Below is a small trained network, with its code and all its weights. Each question gives an input and a class and asks what happens when units are switched off, that is, made to give their printed mean instead of their output.

import numpy as np


def w(rows, s, z=0):
    codes = np.array(rows[::2]) - 128.0
    scale = np.full(codes.shape[1], s)
    scale[-1] = z or s
    return codes * scale


def norm(h):
    return h / np.sqrt((h * h).mean(-1, keepdims=True) + 1e-5)


def f(y):
    return np.maximum(y, 0)


def log_softmax(a):
    a = a - a.max(-1, keepdims=True)
    return a - np.log(np.exp(a).sum(-1, keepdims=True))


def net(x, mask):
    res = np.array(x, float).reshape(1, 3) / 4 @ E
    u = 0
    for l in range(2):
        y = f(norm(res) @ A[l][:, :-1].T + A[l][:, -1])
        res = res + np.where(mask[u : u + 3], y, B[l][:, -1]) @ B[l][:, :-1]
        u += 3
    return log_softmax(norm(res)[-1] @ U[:, :-1].T + U[:, -1])


A, B = {}, {}
E = w([
[52,166,110,189,221,141,171,129,203,204,167,129],'x0',
[106,91,70,116,145,150,114,109,90,164,86,108],'x1',
[79,198,199,2,98,158,188,206,119,143,5,71],'x2',
],0.0098)
A[0] = w([
[101,197,194,99,137,111,160,144,197,119,122,112,179],'0.n1',
[168,119,123,172,117,97,117,79,167,74,222,142,156],'0.n2',
[179,191,254,137,112,88,131,159,223,54,230,156,2],'0.n3',
],0.0095,0.0084)
B[0] = w([
[141,74,130,140,125,144,69,193,121,200,137,159,227],'0.n1',
[138,125,167,123,89,141,114,216,120,167,134,160,245],'0.n2',
[59,103,1,149,93,169,191,9,180,82,61,60,188],'0.n3',
],0.0096,0.012)
A[1] = w([
[210,128,154,95,55,89,122,87,70,2,141,125,3],'1.n1',
[127,62,51,124,102,154,94,129,77,157,102,131,209],'1.n2',
[185,92,85,199,106,95,100,62,126,62,221,161,21],'1.n3',
],0.02,0.0024)
B[1] = w([
[59,155,88,192,242,182,122,140,221,222,207,184,206],'1.n1',
[162,152,129,144,98,103,149,55,142,24,165,132,251],'1.n2',
[102,141,170,11,134,125,142,166,78,154,2,52,210],'1.n3',
],0.0074,0.025)
U = w([
[159,130,220,1,67,133,99,250,92,124,77,112,153],'0',
[84,118,70,193,218,137,108,148,166,197,191,151,79],'1',
[85,144,58,110,116,115,196,35,135,55,78,38,228],'2',
[213,106,155,215,39,92,123,161,118,64,229,182,2],'3',
],0.008,0.00097)

Each question gives the input, the list of numbers given to net, and the class t.
The units are the neurons (one row each of A and B). Each row of codes is followed by its name. A weight is (code - 128) times the scale printed after its matrix; where a second scale follows, it is the last column's (A, B and U).
mask holds one flag per neuron, layer by layer. A switched-off neuron (its flag False) gives its mean, the last column of its row in B, instead of its output. The means were averaged over made-up inputs and are rounded, as every weight is.
A unit's drop is (log p(t) with every unit on - log p(t) with that unit switched off) / (log p(t) with every unit on - log p(t) with every unit switched off).
The circuit of an input: a set's keep is (log p(t) with only the set's units on - log p(t) with every unit switched off) / (log p(t) with every unit on - log p(t) with every unit switched off). Starting from all 6 units, units are removed one at a time, each time the one whose removal leaves the highest keep (on an exact tie, the one counted first), for as long as the keep stays at least 0.8.
circuit, biggest first: the units of the circuit, biggest drop first
most important unit: the unit with the biggest drop
k most important neurons: the k neurons with the biggest drops, biggest first
drop of u: that unit's drop, to one decimal
input [-8,-7,7], class 1: 3 most important neurons : [1.n1; 0.n2; 1.n3]
input [-3,1,-3], class 3: 3 most important neurons : [0.n2; 1.n3; 0.n3]
input [-2,-2,3], class 3: 2 most important neurons : [1.n3; 0.n1]
input [5,-5,-7], class 0: 2 most important neurons : [1.n3; 1.n1]
input [-3,7,6], class 2: circuit, biggest first : [0.n2]
input [-5,3,4], class 1: 4 most important neurons : [1.n1; 0.n2; 0.n1; 0.n3]
input [-7,-5,6], class 1: circuit, biggest first : [1.n1; 0.n2]
input [3,-5,2], class 2: 2 most important neurons : [0.n3; 1.n1]
input [-5,-6,-4], class 2: 2 most important neurons : [0.n3; 1.n3]
input [-6,6,-3], class 1: 2 most important neurons : [1.n1; 0.n1]
input [-4,-1,3], class 1: circuit, biggest first : [0.n2; 1.n1]
input [2,3,2], class 3: 4 most important neurons : [1.n3; 1.n1; 0.n3; 0.n1]
input [4,5,-5], class 0: circuit, biggest first : [1.n3; 1.n1; 0.n3]
input [2,0,2], class 3: 3 most important neurons : [1.n3; 0.n1; 1.n1]
input [-5,-3,-3], class 1: 2 most important neurons : [1.n1; 0.n1]
input [3,8,-4], class 2: most important unit : 0.n1
input [1,2,1], class 3: 2 most important neurons : [1.n3; 0.n3]
input [5,3,-7], class 0: circuit, biggest first : [1.n3; 1.n1]
input [3,3,1], class 3: circuit, biggest first : [1.n3; 1.n1]
input [-3,-2,-8], class 0: most important unit : 1.n3
input [-7,-3,6], class 1: circuit, biggest first : [1.n1; 0.n2]
input [-4,-5,2], class 2: drop of 1.n2 : 0.0
input [3,-5,3], class 2: drop of 1.n3 : -0.1
